Here is a tiny trained network, its code and every weight. The questions are about switching its units off for an input and a class, where a switched-off unit gives its printed mean instead of its output.

import numpy as np


def w(rows, s, z=0):
    codes = np.array(rows[::2]) - 128.0
    scale = np.full(codes.shape[1], s)
    scale[-1] = z or s
    return codes * scale


def norm(h):
    return h / np.sqrt((h * h).mean(-1, keepdims=True) + 1e-5)


def f(y):
    return y / 2 * (1 + np.tanh(0.7978845608 * (y + 0.044715 * y**3)))


def log_softmax(a):
    a = a - a.max(-1, keepdims=True)
    return a - np.log(np.exp(a).sum(-1, keepdims=True))


def net(x, mask):
    res = np.array(x, float).reshape(1, 4) / 4 @ E
    u = 0
    for l in range(4):
        y = f(norm(res) @ A[l][:, :-1].T + A[l][:, -1])
        res = res + np.where(mask[u : u + 4], y, B[l][:, -1]) @ B[l][:, :-1]
        u += 4
    return log_softmax(norm(res)[-1] @ U[:, :-1].T + U[:, -1])


A, B = {}, {}
E = w([
[205,119,169,56,132,21,125,187,160],'x0',
[25,117,69,127,108,98,80,41,118],'x1',
[148,122,159,178,69,91,193,88,85],'x2',
[106,1,137,198,163,81,168,139,183],'x3',
],0.0075)
A[0] = w([
[165,149,139,113,85,167,218,125,33,231],'0.n0',
[122,32,212,11,109,143,95,179,119,251],'0.n1',
[110,114,75,193,204,114,125,91,62,91],'0.n2',
[180,92,69,58,227,213,113,1,145,159],'0.n3',
],0.0047,0.0024)
B[0] = w([
[115,29,106,159,168,110,96,137,103,251],'0.n0',
[54,206,123,114,189,133,132,156,119,232],'0.n1',
[244,113,147,52,142,73,105,173,145,171],'0.n2',
[164,132,89,229,98,97,157,173,166,205],'0.n3',
],0.011,0.0027)
A[1] = w([
[182,34,140,128,10,156,74,2,69,64],'1.n0',
[135,83,116,154,129,124,142,253,140,253],'1.n1',
[194,90,118,96,48,132,125,176,93,107],'1.n2',
[127,147,132,49,111,162,111,239,13,52],'1.n3',
],0.0054,0.0019)
B[1] = w([
[113,182,181,66,134,53,119,97,76,231],'1.n0',
[129,115,138,221,133,192,36,98,122,255],'1.n1',
[124,88,1,101,82,176,177,114,106,123],'1.n2',
[105,30,109,83,197,157,133,136,131,176],'1.n3',
],0.0094,0.0038)
A[2] = w([
[226,118,83,255,184,175,189,216,127,218],'2.n0',
[130,72,45,17,122,46,117,186,7,119],'2.n1',
[139,21,141,125,66,170,83,85,164,82],'2.n2',
[74,134,163,121,85,163,159,124,38,7],'2.n3',
],0.0048,0.002)
B[2] = w([
[100,72,45,204,123,143,123,107,179,253],'2.n0',
[128,45,50,132,117,173,162,155,114,195],'2.n1',
[213,130,56,108,122,150,198,138,149,143],'2.n2',
[70,124,161,58,136,121,254,165,198,132],'2.n3',
],0.008,0.0046)
A[3] = w([
[129,97,208,124,160,171,93,198,91,9],'3.n0',
[170,199,176,138,106,94,162,129,142,98],'3.n1',
[128,119,166,116,119,89,202,224,147,79],'3.n2',
[92,105,83,185,2,83,227,18,60,171],'3.n3',
],0.0075,0.0012)
B[3] = w([
[129,115,110,104,24,62,182,2,105,141],'3.n0',
[147,142,74,48,200,170,215,149,99,114],'3.n1',
[231,181,82,143,129,133,170,18,152,123],'3.n2',
[76,149,181,84,78,108,68,221,109,255],'3.n3',
],0.0098,0.008)
U = w([
[87,105,76,254,146,189,34,153,180,239],'0',
[155,190,171,148,113,152,173,59,115,5],'1',
[182,139,178,142,170,53,135,24,180,81],'2',
[154,86,13,75,142,144,184,73,62,73],'3',
[166,199,149,129,96,157,161,118,173,3],'4',
[56,150,171,50,138,49,22,238,90,192],'5',
],0.0084,0.0033)

Each question gives the input, the list of numbers given to net, and the class t.
The units are the neurons (one row each of A and B). Each row of codes is followed by its name. A weight is (code - 128) times the scale printed after its matrix; where a second scale follows, it is the last column's (A, B and U).
mask holds one flag per neuron, layer by layer. A switched-off neuron (its flag False) gives its mean, the last column of its row in B, instead of its output. The means were averaged over made-up inputs and are rounded, as every weight is.
A unit's drop is (log p(t) with every unit on - log p(t) with that unit switched off) / (log p(t) with every unit on - log p(t) with every unit switched off).
The circuit of an input: a set's keep is (log p(t) with only the set's units on - log p(t) with every unit switched off) / (log p(t) with every unit on - log p(t) with every unit switched off). Starting from the 12 units with the biggest drops (on a tie, the unit counted first), units are removed one at a time, each time the one whose removal leaves the highest keep (on an exact tie, the one counted first), for as long as the keep stays at least 0.8.
circuit, biggest first: the units of the circuit, biggest drop first
most important unit: the unit with the biggest drop
top k neurons: the k neurons with the biggest drops, biggest first
k most important neurons of layer l: the k neurons of layer l with the biggest drops, biggest first
input [-3,2,0,-1], class 5: top 2 neurons => 0.n1, 1.n0
input [0,6,7,8], class 5: most important unit => 3.n3
input [5,-1,-2,2], class 2: circuit, biggest first => 3.n3, 3.n2
input [6,-6,7,-6], class 3: top 2 neurons => 0.n3, 1.n3
input [8,-7,-5,1], class 2: circuit, biggest first => 3.n3, 3.n2
input [5,-5,-1,-6], class 3: circuit, biggest first => 3.n3, 3.n0, 1.n3
input [0,3,-8,-6], class 0: 2 most important neurons of layer 0 => 0.n3, 0.n2
input [-5,-6,5,-4], class 5: 2 most important neurons of layer 1 => 1.n0, 1.n2
input [-5,-7,3,-7], class 3: top 2 neurons => 1.n3, 0.n3
input [7,-2,8,4], class 0: circuit, biggest first => 1.n0, 2.n0, 1.n1
input [4,1,5,-8], class 3: top 3 neurons => 1.n3, 2.n1, 0.n0
input [-8,0,1,0], class 5: circuit, biggest first => 0.n1, 1.n0, 3.n3
input [8,-2,5,6], class 2: top 3 neurons => 0.n3, 3.n2, 0.n1
input [2,-1,-6,4], class 0: top 3 neurons => 3.n3, 1.n0, 1.n1
input [4,-5,6,-3], class 0: circuit, biggest first => 2.n0, 1.n0
input [4,-3,-4,-5], class 3: most important unit => 3.n3
input [0,0,-8,-4], class 0: top 2 neurons => 0.n3, 3.n3
input [6,2,5,-2], class 3: 3 most important neurons of layer 0 => 0.n3, 0.n1, 0.n0
input [-4,-2,4,3], class 5: top 2 neurons => 0.n1, 1.n0
input [5,-5,-3,5], class 2: top 3 neurons => 0.n3, 0.n1, 3.n0
input [6,1,-1,2], class 2: most important neuron of layer 0 => 0.n0
input [7,-8,-3,-7], class 3: top 3 neurons => 3.n3, 3.n0, 1.n3
input [-2,1,-4,-6], class 0: top 3 neurons => 0.n3, 3.n3, 1.n0
input [2,-8,-2,-5], class 3: 2 most important neurons of layer 0 => 0.n3, 0.n1
input [5,-4,5,-2], class 0: top 2 neurons => 1.n0, 2.n0
